Below are the code and all the weights of a small trained network. Each question names an input and a target symbol and asks about switching units off, where a switched-off unit gives its printed mean instead of its output.

import numpy as np


def w(rows, s, z=0):
    codes = np.array(rows[::2]) - 128.0
    scale = np.full(codes.shape[1], s)
    scale[-1] = z or s
    return codes * scale


def norm(h):
    return h / np.sqrt((h * h).mean(-1, keepdims=True) + 1e-5)


def softmax(a):
    e = np.exp(a - a.max(-1, keepdims=True))
    return e / e.sum(-1, keepdims=True)


def log_softmax(a):
    a = a - a.max(-1, keepdims=True)
    return a - np.log(np.exp(a).sum(-1, keepdims=True))


def net(x, mask):
    ids = ['αβδεζηθλξπτφψω'.index(c) for c in x.split()]
    T = len(ids)
    res = E[ids] + P[:T]
    u = 0
    for l in range(3):
        r = norm(res)
        for j in range(2):
            rows = slice(2 * j, 2 * j + 2)
            q, k, v = (r @ M[l][rows].T for M in (Q, K, V))
            z = softmax(np.where(np.tri(T) > 0, q @ k.T / 2**0.5, -1e9)) @ v
            o = O[l][rows]
            res = res + np.where(mask[u + j], z, o[:, -1]) @ o[:, :-1]
        u += 2
    return log_softmax(norm(res)[-1] @ U[:, :-1].T + U[:, -1])


Q, K, V, O = {}, {}, {}, {}
E = w([
[91,148,86,154,141,129,168,115],'α',
[90,118,109,165,167,153,148,156],'β',
[106,127,68,163,155,119,120,118],'δ',
[97,147,113,178,163,151,138,145],'ε',
[104,119,157,142,153,122,172,149],'ζ',
[108,107,144,154,169,123,115,96],'η',
[78,103,122,105,189,135,151,158],'θ',
[119,95,137,199,166,75,137,163],'λ',
[174,105,132,141,206,141,98,159],'ξ',
[107,23,90,140,135,174,104,133],'π',
[153,97,156,169,113,168,80,140],'τ',
[209,150,15,91,70,140,119,254],'φ',
[59,140,143,153,52,141,147,111],'ψ',
[113,141,139,76,98,220,108,104],'ω',
],0.015)
P = w([
[165,132,98,211,213,205,254,93],'0',
[152,112,113,189,193,200,201,117],'1',
[139,110,128,173,174,186,156,134],'2',
[109,120,144,164,162,176,117,165],'3',
[100,113,152,140,144,167,80,181],'4',
[81,113,168,130,128,155,56,201],'5',
[74,115,169,111,110,145,20,215],'6',
],0.0073)
Q[0] = w([
[159,107,41,81,85,38,191,43],'L0H1',
[133,53,130,70,121,154,101,120],'L0H1',
[143,134,78,67,75,2,141,56],'L0H2',
[73,181,39,114,174,63,81,111],'L0H2',
],0.0091)
K[0] = w([
[186,147,116,188,223,151,254,78],'L0H1',
[205,150,94,153,109,166,143,153],'L0H1',
[138,177,16,199,190,177,161,93],'L0H2',
[173,229,97,121,91,152,175,240],'L0H2',
],0.0086)
V[0] = w([
[75,176,134,55,213,102,124,241],'L0H1',
[142,159,171,128,17,147,143,201],'L0H1',
[153,38,204,55,146,65,183,151],'L0H2',
[74,122,255,154,189,166,189,143],'L0H2',
],0.0063)
O[0] = w([
[83,205,70,169,139,158,54,68,163],'L0H1',
[209,100,100,167,81,127,110,116,93],'L0H1',
[157,105,17,124,127,82,122,2,91],'L0H2',
[200,159,130,184,92,168,150,86,253],'L0H2',
],0.0087,0.0062)
Q[1] = w([
[127,42,85,250,142,197,120,203],'L1H1',
[60,171,53,237,118,152,132,99],'L1H1',
[206,136,103,59,149,124,70,86],'L1H2',
[156,118,98,85,60,181,219,152],'L1H2',
],0.011)
K[1] = w([
[141,144,66,68,45,134,105,183],'L1H1',
[187,119,94,70,121,107,9,169],'L1H1',
[147,143,96,233,136,174,174,177],'L1H2',
[100,112,175,186,110,198,136,112],'L1H2',
],0.011)
V[1] = w([
[142,104,180,138,167,157,58,90],'L1H1',
[175,142,141,100,255,114,115,119],'L1H1',
[126,126,159,93,154,172,85,98],'L1H2',
[167,148,56,107,145,137,138,187],'L1H2',
],0.0091)
O[1] = w([
[166,88,172,96,180,165,123,227,62],'L1H1',
[196,150,99,63,230,117,2,136,127],'L1H1',
[140,107,146,43,182,106,86,66,121],'L1H2',
[165,124,97,100,163,164,188,200,252],'L1H2',
],0.0069,0.0027)
Q[2] = w([
[130,123,215,57,132,7,160,75],'L2H1',
[83,187,96,129,146,134,98,57],'L2H1',
[160,88,133,138,91,202,151,188],'L2H2',
[126,137,94,55,94,54,194,95],'L2H2',
],0.013)
K[2] = w([
[170,147,96,142,214,191,245,149],'L2H1',
[131,105,132,166,192,36,138,115],'L2H1',
[132,131,180,137,21,112,57,103],'L2H2',
[165,163,144,135,218,106,253,126],'L2H2',
],0.011)
V[2] = w([
[127,80,149,202,167,57,118,126],'L2H1',
[112,99,197,111,127,171,100,45],'L2H1',
[250,130,103,165,111,166,105,207],'L2H2',
[176,245,192,132,141,83,154,142],'L2H2',
],0.011)
O[2] = w([
[113,147,196,248,154,14,82,166,103],'L2H1',
[73,101,225,128,141,193,160,86,101],'L2H1',
[177,116,167,43,108,47,152,106,255],'L2H2',
[76,132,142,92,31,127,39,102,92],'L2H2',
],0.013,0.0097)
U = w([
[8,184,69,114,107,95,182,125,164],'α',
[189,223,142,114,124,181,176,164,1],'β',
[48,137,87,121,154,87,93,182,191],'δ',
[109,213,181,84,72,152,93,192,111],'ε',
[169,186,108,157,101,100,155,5,103],'ζ',
[21,98,169,131,139,105,75,69,203],'η',
[88,155,84,120,175,179,84,46,184],'θ',
[123,117,133,207,119,51,46,143,156],'λ',
[200,130,139,77,196,132,8,107,106],'ξ',
[162,108,125,165,217,140,191,157,108],'π',
[155,67,224,77,96,38,164,148,57],'τ',
[171,104,41,72,78,112,134,167,165],'φ',
[128,55,126,202,10,166,143,185,150],'ψ',
[108,82,127,30,100,218,177,99,95],'ω',
],0.011,0.0086)

Each question gives the input, a string of symbols that net reads in full, and the target symbol t.
The units are the heads (2 rows each of Q, K, V and O). Each row of codes is followed by its name. A weight is (code - 128) times the scale printed after its matrix; where a second scale follows, it is the last column's (O and U).
mask holds one flag per head, layer by layer. A switched-off head (its flag False) gives its mean, the last column of its rows in O, instead of its output. The means were averaged over made-up inputs and are rounded, as every weight is.
A unit's drop is (log p(t) with every unit on - log p(t) with that unit switched off) / (log p(t) with every unit on - log p(t) with every unit switched off).
The circuit of an input: a set's keep is (log p(t) with only the set's units on - log p(t) with every unit switched off) / (log p(t) with every unit on - log p(t) with every unit switched off). Starting from all 6 units, units are removed one at a time, each time the one whose removal leaves the highest keep (on an exact tie, the one counted first), for as long as the keep stays at least 0.8.
circuit, biggest first: the units of the circuit, biggest drop first
unit that matters most: the unit with the biggest drop
which heads matter: for each layer, one digit per head in row order, 1 if its drop is at least 0.15 and else 0, layers parted by /
input δ φ ξ π τ ε, target τ: circuit, biggest first : L2H2
input ε ε ξ α ε ζ, target ζ: which heads matter : 11 / 00 / 00
input ε β ζ, target ζ: which heads matter : 01 / 00 / 00
input ζ φ ξ ε, target φ: which heads matter : 00 / 01 / 10
input λ ψ φ τ τ ε θ, target τ: circuit, biggest first : L2H1, L2H2
input φ α ω ε θ, target ω: which heads matter : 01 / 01 / 10
input ζ λ ξ, target ξ: which heads matter : 10 / 10 / 00
input ω π ξ ω α, target ω: which heads matter : 00 / 00 / 10
input θ ε β π ε ζ, target π: which heads matter : 00 / 00 / 01
input π ξ ε θ, target ξ: which heads matter : 01 / 10 / 00
input φ ω β ε ε λ τ, target τ: which heads matter : 10 / 00 / 11
input ξ τ β, target τ: which heads matter : 00 / 00 / 01
input ζ β ε θ δ ω ζ, target ω: which heads matter : 00 / 10 / 10
input ε π ζ π ψ, target ψ: circuit, biggest first : L1H1, L2H2
input δ ε α ε ξ β, target ξ: which heads matter : 00 / 10 / 00
input ω ω τ ξ ε ξ ε, target ξ: unit that matters most : L1H1
input δ ψ ε ε ε, target ε: circuit, biggest first : L0H2, L2H2
input τ ε ψ β, target ψ: circuit, biggest first : L1H1, L0H1
input η τ π π, target τ: circuit, biggest first : L0H1, L2H1
input α φ π α θ ζ β, target ζ: unit that matters most : L0H2
input λ φ ε ε ε, target φ: circuit, biggest first : L1H2, L2H1
input ψ τ π, target ψ: circuit, biggest first : L1H1, L0H1, L2H2
input ε ζ δ, target ζ: circuit, biggest first : L0H2, L2H2
input ζ ω τ ε, target ω: circuit, biggest first : L2H1, L0H1
